array([[113, 112, 145, 135, 116, 142, 115],
       [139, 129, 114, 137, 116, 118, 109],
       [138, 128, 114, 141, 109, 106, 109]]) 137, 145

array([[153, 129, 111, 147, 110, 115, 109],
       [135, 154, 108, 107, 148, 132, 123],
       [114, 145, 150, 109, 132, 121, 132]]) 107, 154

array([[139, 130, 130, 139, 117],
       [142, 128, 124, 125, 137],
       [150, 110, 121, 123, 127]]) 124, 150

array([[146, 149, 117, 119, 118],
       [145, 144, 119, 136, 137],
       [143, 142, 120, 135, 136]]) 119, 149

array([119, 128, 154, 100, 103]) 154, 154

array([102, 145, 104, 105, 132]) 104, 145
---
[[128 113 107 135 136 153]
 [127 109 121 140 114 114]
 [118 128 116 122 143 131]] gives 114

[[111 144 132 146 136 139]
 [109 131 146 116 151 150]
 [125 117 147 116 144 142]] gives 151

[[132 108 133 110 146 153]
 [141 124 112 138 110 116]
 [115 109 147 105 146 146]] gives 110

[[105 124 129 116 127 107 125]
 [121 145 114 148 137 138 127]
 [101 133 120 127 131 112 124]] gives 138

[[146 114 119 150]
 [138 150 119 145]
 [142 110 112 143]] gives 119

[[104 107 139 142]
 [104 123 139 142]
 [147 123 139 142]] gives 139
---
[[141 118 129 138 144 106 121]
 [116 132 140 116 134 112 133]
 [103 117 142 146 129 108 129]] ⇒ 142

[[126 124 128 137]
 [126 130 129 158]
 [125 124 128 146]] ⇒ 128

[[113 124 103 130 115 130]
 [103 130 137 126 137 118]
 [131 135 120 109 130 127]] ⇒ 120

[[113 121 111 131]
 [140 120 128 134]
 [115 134  98 132]] ⇒ 98

[[120 114 112 109 152 125]
 [123 130 103 134 126 129]
 [132 122 135 111 151 119]] ⇒ 135

[[132 128 121 130]
 [123 133 125 151]
 [132 145 107 135]] ⇒ 107

[[119 125 136 127 111 100]
 [126 108 115 109 126 139]
 [131 112 108 117 109 127]] ⇒ 108
---
[143 146 106 110 120 147 108]	120

[[111 125 113 122 111]
 [140 125 139 141 149]
 [102 115 107 132 118]]	107

[[137 136 133 138 132]
 [152 150 141 157 139]]	141

[107 152 137 149]	152

[[118 100 120 152 114 143]
 [133 108 131 104 137 106]]	104

[[143 105 142 139 127 100 100]
 [127 141 125 124 108 101 101]]	108
---
((120, 126, 130, 115, 119, 154, 135), (121, 129, 128, 115, 119, 153, 132), (122, 130, 140, 114, 121, 145, 138)) 135
((122, 114, 132, 145), (157, 121, 132, 139), (146, 126, 121, 146)) 145
((101, 154, 101, 155, 155, 155), (156, 100, 157, 99, 100, 100), (126, 127, 128, 129, 128, 127)) 155
((109, 119, 148, 106, 103, 113), (118, 144, 109, 146, 133, 145), (109, 119, 148, 107, 103, 113)) 113
((115, 145, 145, 112, 103, 107, 114), (112, 106, 106, 109, 135, 151, 143), (110, 132, 149, 146, 148, 125, 125)) 114
((108, 112, 121, 145, 110, 107), (108, 112, 121, 145, 110, 107), (123, 120, 141, 114, 142, 132)) 107
((138, 126, 104, 128, 115, 119), (131, 127, 128, 107, 121, 116), (140, 137, 121, 119, 118, 124)) 119
((142, 130, 138, 114), (115, 149, 142, 143), (115, 149, 142, 143)) 114
---
[[146 141 125 143 103 116]
 [155 106 104 111 114 144]]
141

[[113 112 149 137 106 142]
 [150 133 126 139 116 157]]
112

[[142 120 115 149 104]
 [144 118 114 151 102]]
120

[[114 109 138 135 115]
 [131 138 107 138 137]]
109

[[125 136 131 131 130 128 144]
 [125 130 103 131 130 128 131]]
136

[[140 105 114 123 134 127 123]
 [141 106 113 124 132 126 121]]
105

[[106 118 151 104 100]
 [118 145 107 150 137]]
118

[[114 114 120 118 108 116 106]
 [150 137 140 144 140 146 141]]
114

[[138 145 133 108 111 131]
 [130 124 114 154 132 136]]
145
---
[117 140 140 104 157 112] --> 117, 112

[[132 131 127 125 128 133 102]
 [133 140 131 129 134 133 137]] --> 132, 137

[[146 109 131 118 120 109]
 [118 135 127 142 143 140]
 [114 139 125 141 143 154]] --> 146, 154

[124 128 129 150] --> 124, 150

[119 152 122 124 123] --> 119, 123

[149 111 128 112 101 146] --> 149, 146

[134 119 135 151 103] --> 134, 103

[[112 125 150 134 124]
 [126 119 116 123 158]
 [112 123 147 132 132]] --> 112, 132

[112 151 143 144] --> 112, 144

[[134 125 123 102 115 110]
 [135 123 120 102 122 115]] --> 134, 115
---
Q: [154 127 110 124 123]
A: 154

Q: [147 103 131 128 113 113]
A: 103

Q: [136 157 137 158 140]
A: 136

Q: [129 102 133 137 126 117 113]
A: 133

Q:
[[123 137 135 129 128]
 [ 99 131 133 125 118]
 [145 137 133 127 128]]
A: 145

Q:
[[110  99 111 116 108 142]
 [141 135 125 139 147 149]
 [119 127 106 115 127 117]]
A: 127

Q: [142 122 104 108 109 123]
A: 122

Q:
[[111 114 123 141 124]
 [151 108 127 127 125]
 [116 128 131 111 146]]
A: 116
---
129  126  130  147
125  119  122  153
125  128  130  148
out 129

144  133  143  114  116
150  109  152  106  109
154  141  130  141  106
out 144

121  124  124  131  139  135  136
106  129  125  121  126  125  123
138  125  130  117  129  122  125
out 121

118  139  109  139  140  114  139
116  112  146  113  113  114  112
149  121  108  121  121  137  122
out 118

121  138  123  135  134  134  136
150  129  112  103  103  103  116
111  139  135  147  148  148  134
out 121

127  120  135  118  134
125  105  135  134  123
123  131  139  120  133
out 127

128  119  127  126
137  126  131  129
134  106  135  132
out 128

126  132  122  130  138
123  138  113  133  130
119  127  144  138  149
out 126

122  134  143  132  124
115  119  109  119  139
107  118  116  122  144
out 122
---
[101 110 141 124] value 141
[151 151 122 108 118 114 144] value 122
[136 100 124 107 132] value 124
[109 105 104 143 116] value 104
[140 126 138 117 125 153] value 138
[132 123 139 150 126] value 139
[138 101 123 122 120 129] value 123
[141 146 108 152 104 145 143] value 108
---
[[138 115 133 116]
 [122 132 115 128]
 [129 121 150 117]] ans = 116

[119 158 142 110] ans = 110

[133 148 136 104] ans = 104

[124 128 101 124] ans = 124

[152 120 114 143] ans = 143

[144 153 101 122] ans = 122
---
[[127 133 127 101 138 132 136]
 [109 136 150 122 127 109 138]
 [126 128 125 148 144 129 107]]	122, 150

[138 153 101 135 157 148 116]	135, 157

[150 101 124 113 135]	124, 150

[107 105 133 145 116 143 114]	145, 145

[124 153 117 142 143]	117, 153

[[124 119 123 146 118 122 119]
 [122 119 123 150 117 122 119]
 [130 120 131 147 118 119 121]]	150, 150

[108 106 122 152 158 120 134]	152, 158

[[124 144 128 116 127 108 149]
 [151 127 146 137 126 127 121]
 [141 132 135 135 115 123 118]]	137, 151

[128 127 130 147 100]	130, 147

[134 137 111 153 139 125 125]	153, 153
---
[[126 146 138 124]
 [139 150 128 131]
 [122 110 141 129]] ⇒ 141

[[128  99 110 150]
 [141 110 136 121]
 [128 130 120 120]] ⇒ 120

[[126 115 129 151]
 [125 134 104 136]
 [124 122 122 128]] ⇒ 122

[[105 112 109 123]
 [123 144 113 105]
 [120 110 116 130]] ⇒ 116

[[142 152 126 154]
 [139 157 142 152]
 [140 140 127 140]] ⇒ 127

[[119 121 140 138]
 [128 106 128 133]
 [137 141 131 117]] ⇒ 131

[[133 134 126 118]
 [131 133 132 117]
 [122 128 132 103]] ⇒ 132
---
[120 154 114 126 152] → 154

[[109 134 117 121 145 109]
 [143 139 121 105 107 123]] → 139

[[142 148 140 153]
 [133 122 113 154]] → 122

[134 131 117 149] → 131

[137 139  99 116 118 126 119] → 139

[[113 128 134 119]
 [100 119 132 140]] → 119

[146 103 125 151 131 150] → 103
---
103  113  133  123  110  134 out 110

149  103  126  103
115  109  118  117
out 126

152  129  119  141  143 out 141

120  131  104  109 out 104

110  113  118  119  104  130  118 out 130

146  143  139  122  152 out 122

118  156  136  112  104 out 112
